Below are the code and all the weights of a small trained network. Each question names an input and a class and asks about switching units off, where a switched-off unit gives its printed mean instead of its output.

import numpy as np


def w(rows, s, z=0):
    codes = np.array(rows[::2]) - 128.0
    scale = np.full(codes.shape[1], s)
    scale[-1] = z or s
    return codes * scale


def norm(h):
    return h / np.sqrt((h * h).mean(-1, keepdims=True) + 1e-5)


def f(y):
    return np.maximum(y, 0)


def log_softmax(a):
    a = a - a.max(-1, keepdims=True)
    return a - np.log(np.exp(a).sum(-1, keepdims=True))


def net(x, mask):
    res = np.array(x, float).reshape(1, 5) / 4 @ E
    u = 0
    for l in range(2):
        y = f(norm(res) @ A[l][:, :-1].T + A[l][:, -1])
        res = res + np.where(mask[u : u + 7], y, B[l][:, -1]) @ B[l][:, :-1]
        u += 7
    return log_softmax(norm(res)[-1] @ U[:, :-1].T + U[:, -1])


A, B = {}, {}
E = w([
[132,97,137,91,155,111,246],'x0',
[78,131,245,151,150,98,177],'x1',
[142,96,150,90,140,94,124],'x2',
[113,204,180,115,194,190,100],'x3',
[160,97,214,127,143,214,31],'x4',
],0.0012)
A[0] = w([
[115,123,207,204,119,152,98,90],'L0N0',
[201,5,81,73,42,167,181,61],'L0N1',
[86,133,71,157,48,101,162,83],'L0N2',
[210,2,102,104,24,152,136,8],'L0N3',
[146,106,199,72,166,75,149,43],'L0N4',
[120,118,188,116,133,96,186,77],'L0N5',
[102,67,21,120,82,60,167,84],'L0N6',
],0.0023,0.0018)
B[0] = w([
[105,169,172,139,107,159,140,183],'L0N0',
[137,138,181,198,199,113,117,219],'L0N1',
[141,138,143,130,101,105,172,197],'L0N2',
[229,71,165,197,254,135,117,189],'L0N3',
[94,54,107,32,125,95,103,164],'L0N4',
[167,106,118,74,84,103,78,179],'L0N5',
[131,154,178,189,72,89,140,253],'L0N6',
],0.0038,0.0017)
A[1] = w([
[225,106,105,187,128,140,71,106],'L1N0',
[133,100,208,144,209,130,249,168],'L1N1',
[176,56,195,82,186,223,83,250],'L1N2',
[138,11,167,138,128,67,90,112],'L1N3',
[148,147,49,103,94,159,4,93],'L1N4',
[139,202,68,54,196,168,211,52],'L1N5',
[45,163,212,147,108,200,109,53],'L1N6',
],0.0027,0.0017)
B[1] = w([
[172,116,107,95,155,155,92,183],'L1N0',
[142,113,91,109,123,161,40,231],'L1N1',
[93,156,116,159,84,56,170,253],'L1N2',
[128,107,95,83,195,186,140,183],'L1N3',
[172,188,102,5,47,140,96,171],'L1N4',
[56,117,72,148,227,217,218,160],'L1N5',
[90,96,189,212,135,206,111,176],'L1N6',
],0.0034,0.0031)
U = w([
[128,158,85,182,23,29,207,185],'0',
[71,171,48,111,194,202,199,2],'1',
[177,207,64,44,36,168,47,134],'2',
[76,46,158,1,132,86,148,29],'3',
[229,52,108,191,194,118,87,176],'4',
[55,160,231,202,97,210,79,211],'5',
],0.0071,0.00074)

Each question gives the input, the list of numbers given to net, and the class t.
The units are the neurons (one row each of A and B). Each row of codes is followed by its name. A weight is (code - 128) times the scale printed after its matrix; where a second scale follows, it is the last column's (A, B and U).
mask holds one flag per neuron, layer by layer. A switched-off neuron (its flag False) gives its mean, the last column of its row in B, instead of its output. The means were averaged over made-up inputs and are rounded, as every weight is.
A unit's drop is (log p(t) with every unit on - log p(t) with that unit switched off) / (log p(t) with every unit on - log p(t) with every unit switched off).
The circuit of an input: a set's keep is (log p(t) with only the set's units on - log p(t) with every unit switched off) / (log p(t) with every unit on - log p(t) with every unit switched off). Starting from the 12 units with the biggest drops (on a tie, the unit counted first), units are removed one at a time, each time the one whose removal leaves the highest keep (on an exact tie, the one counted first), for as long as the keep stays at least 0.8.
units of the circuit, in order: the units of the circuit, biggest drop first
top k neurons: the k neurons with the biggest drops, biggest first
k most important neurons of layer l: the k neurons of layer l with the biggest drops, biggest first
drop of u: that unit's drop, to one decimal
input [2,8,4,0,2], class 3: units of the circuit, in order => [L0N4, L0N5]
input [-4,-8,-4,-7,-2], class 4: units of the circuit, in order => [L0N3, L0N1]
input [-4,-5,7,-3,-2], class 4: units of the circuit, in order => [L0N3]
input [-2,-6,-3,-3,-1], class 4: top 2 neurons => [L0N3, L0N1]
input [-3,3,7,-6,-1], class 4: top 2 neurons => [L0N3, L1N3]
input [2,7,0,1,-7], class 3: 2 most important neurons of layer 1 => [L1N2, L1N1]
input [5,-7,8,5,2], class 1: 2 most important neurons of layer 1 => [L1N5, L1N2]
input [3,-2,-6,-2,0], class 4: units of the circuit, in order => [L0N3, L0N1]
input [8,-1,8,-6,-2], class 4: top 2 neurons => [L0N1, L0N3]
input [0,0,-6,-8,2], class 4: drop of L0N3 => 0.2
input [2,8,0,-2,-4], class 3: drop of L1N1 => 0.1
input [-1,-8,0,-5,-2], class 4: drop of L0N3 => 0.3
